Each row has a class, written after it.
[  5.6   9.3  -7.1 -13.7  -9.8  -6.3 -27.5   3.6  -4.5  -3.1  -5.6   8.4
   4.8  12.2  28.0   0.1 -12.5   3.7  -7.4 -19.7   0.1  32.1  -2.1  -4.8
 -16.6   2.6   2.3   4.5  -2.3 -35.7 -11.1  14.2  20.7  -8.6  13.8 -20.6
  -0.7   0.6 -25.6  20.2  13.8   4.6   3.6  19.5  12.9  13.1]
Tob
[  6.0   1.1  17.7 -22.0  -2.4  -5.1 -16.4  -6.2   6.0 -13.7  -6.5   7.1
  13.0   6.6   9.5  -3.1  -0.3   2.2  -3.6 -16.3   0.4  10.7  -1.3   2.3
 -12.0   1.6  10.8  15.7   1.1 -18.7 -19.5  17.2  10.1 -11.6 -11.1 -17.1
  -9.5  -3.6 -16.1  10.9  15.9   9.6  -5.0  12.1   4.1  13.6]
ganaf
[ -0.1 -21.1  50.6 -73.1   2.2 -25.7 -21.2  -4.6 -11.1  16.6  -7.3  18.3
  17.6  -4.3  29.2  -7.3  38.3  24.3  23.8  -0.3  12.3   8.2  -6.5 -10.8
 -10.1  -4.5  13.9  14.2  -1.6 -22.7 -12.9   9.5   0.1 -21.2 -60.3 -11.3
   3.5  17.8 -37.0  13.1  -8.7  -7.7  36.9  10.3   4.7  46.7]
ganaf
[ -9.0  -5.0  -1.1 -35.1 -14.5  -6.6 -11.6  11.8  -3.0  22.5  -0.9  11.7
  -4.3   5.3  31.4  11.6  -4.7   5.5  -5.7  -4.0   1.9  14.3  -4.9   3.8
  -9.5 -16.5  -2.0  10.1   5.4 -14.9   0.4  13.7  11.9  -1.6 -19.0  -3.8
   1.2  12.2 -13.2   3.3  -4.1 -14.0  18.3   6.3  12.8  18.2]
Tob
[  4.3 -10.3  35.2 -67.2   2.8 -21.8 -13.5   5.8  -3.8  -0.4  -9.2   6.5
  12.1  -4.0  16.6  -3.6  17.7  27.5  10.2 -10.0  11.8  14.0  -1.7  -2.9
  -5.4 -11.7  10.7   4.6   0.3 -24.0 -19.3  -0.1   1.2 -18.7 -42.7  -9.9
  -0.1   3.7 -20.2  15.5  -0.6   3.1  18.4  14.5   6.2  20.7]
ganaf
[-11.1 -14.8  46.5 -70.0  -3.2 -17.2 -31.8  -7.2  -5.6 -17.7  -5.9 -19.2
  21.9   6.6  -0.9  -4.2  13.7  10.3 -11.2 -14.5   3.5  -4.2  -2.0   3.4
 -24.0 -37.6  29.7  18.7  16.8 -24.6 -20.5  23.5  -7.5  -2.4 -73.1   0.6
  -1.9 -11.9  -0.6  12.5  29.8  11.8  18.9   7.0  -0.7  18.0]
ganaf
[  4.4 -18.5  26.5 -40.2   6.8 -11.1 -10.7  -3.7   5.5 -30.7  -6.8 -21.2
   8.9   5.9   4.6  14.8  -7.7   9.8   0.6   3.5   2.8   6.8  12.7  -2.7
   3.6 -17.5  18.1  15.4   4.5  -8.3 -14.9   0.1  -9.0  -5.2 -22.4  -1.3
  -4.9  -8.5  20.1   1.0  10.7   8.8   0.3   6.1  -2.4 -20.0]
ganaf
[ -5.8  -5.1   6.2 -51.2  -8.4 -20.4 -16.0  15.4 -10.6  18.0   0.0  10.9
  -6.6  11.8  26.6   5.6   5.6  10.7   2.1 -12.2   2.6  23.2  -0.7  -2.0
 -10.0  -4.8   5.2  12.4   6.4 -22.9   5.6  -3.4   2.0  -2.6 -32.6  -3.9
   5.4  10.1 -13.2  10.7  -1.2  -6.5  26.9  11.3  14.4   9.1]
Tob
[ -1.3 -12.1  20.9 -24.0  -4.5 -10.7 -15.9  -4.8  -1.0 -18.0  -4.3 -16.8
  23.4   6.7  -5.3  -5.6   2.3  -7.8   9.1  -6.8   1.4  -5.2   5.6  -8.4
  -2.5  -7.8  22.4  25.7  11.1  -5.9  -0.7  17.2  -4.6   8.5 -19.7  -6.3
   2.7  -3.8   8.0   6.3  26.4   3.4  18.7   2.7  -4.9 -12.8]
ganaf
[  9.8 -18.3  62.0 -43.4   9.2  -5.7  -5.9 -25.3  14.4 -18.3 -17.3  -8.5
  28.4 -13.8  -0.3  -9.3  27.8  -4.1  32.1  -3.1   4.5  -7.4 -12.1 -23.4
  -4.9   8.0  21.6  15.3  -3.7   2.4 -20.0  25.1 -17.1 -11.0 -35.3  -5.6
  -0.1   0.7 -27.8  14.7  10.6   4.5  11.4   4.3 -32.5  29.6]
ganaf
[ 25.6  -3.2  20.6  15.1  10.6  -2.0  17.5 -20.4  -2.7  -4.0 -15.8  22.5
  17.6 -21.1  11.7 -10.2  21.7  -7.0  40.1  -3.9   0.0   5.1  -9.6 -18.8
   6.8  57.9  -6.6  -9.8 -25.7  10.3  -0.7   5.3  -5.2  -9.7  44.0 -25.3
  -6.2  14.5 -36.8  13.8 -22.1  -5.0   6.0  14.3 -18.7  10.6]
Tob
[ 22.0  -9.4 -10.3  27.2  -2.0  -9.9  17.5  -0.4  15.9 -24.6 -19.4  -2.3
   2.6   1.5  23.6  16.0 -26.6   0.7  -1.9 -17.8  -0.8  20.1  -5.7   0.1
  -3.6  18.3  -2.5   0.8   9.4   6.0  -6.3   0.4  -0.8  10.2  68.9 -15.9
 -11.2  14.3   1.8  15.4 -11.6  10.9  -8.6  11.8  15.0 -53.8]
Tob
[  3.1 -12.4  40.0 -50.3   1.6 -15.6 -18.5  -9.1  16.3 -25.3 -14.9  -9.9
  23.1   6.4   2.9  10.3   3.6  10.0   3.5 -15.3   3.3   5.6 -12.6   0.7
  -5.7 -23.2  35.6  19.4   7.0 -12.7 -29.6  18.6  -3.3  -5.8 -32.6  -5.1
  -0.9   1.9  -2.5  14.9  18.2  14.8   0.6  -5.0   3.8   1.5]
ganaf
[  0.9 -15.0  26.5 -38.0  -4.1   1.6 -39.8 -10.8  17.1 -11.1  -8.7  -7.5
  18.9  13.8  34.5   5.0  -1.2  15.8 -17.9 -17.1   1.0  16.1  -8.7   2.1
 -19.6 -32.5  24.7  30.5  10.2 -35.6 -23.6  34.6  10.5  -9.9 -41.1  -6.4
  -7.9   2.1 -29.3  11.4  29.9   4.0  10.0  12.7   9.1  23.2]
Tob
[ 21.0 -19.5  21.6  42.4  30.6   2.2  -4.2 -16.3  36.3 -30.8 -16.4  -8.6
  14.9  -3.1  46.9  19.0 -24.2  -4.6  -7.7 -14.2  -3.6  25.2  -9.0  -7.6
  -7.0   9.3  11.7  12.8   4.8  -6.8 -11.6  28.3   2.4   0.5  45.5 -17.5
 -16.2  11.0 -13.4   4.5  11.2   6.1  -2.2  24.5  -7.6 -32.8]
Tob
[  3.0  -6.7  14.1 -18.1  -5.3 -17.0 -22.1  -0.8   0.8 -10.3  -7.5  -5.3
   2.9  -8.0  31.9   0.7  -9.4   6.6  -5.4 -12.5   4.3  21.9   0.1  -2.3
 -17.2   7.8  18.0  14.0   1.7 -34.6 -10.8  18.0  12.0  -8.0  -7.0 -13.8
  -7.1   6.8 -15.2  16.6  16.3   5.3  16.9  20.0   9.1  -3.1]
Tob
[  1.7 -21.6  36.7 -72.8   3.8 -28.4 -22.8 -11.2  -3.7 -20.2 -22.1   2.6
  23.9   4.6  18.0   5.2   8.0  12.0   4.5 -17.3   5.4   9.4   1.6  -2.9
 -11.7  -8.9  27.7  26.1  13.3 -32.8 -20.9  16.5  -0.4  -1.6 -34.9  -9.5
  15.2  -2.8 -22.7  24.0  13.3   5.8  32.6  13.7   2.9  -5.2]
Tob
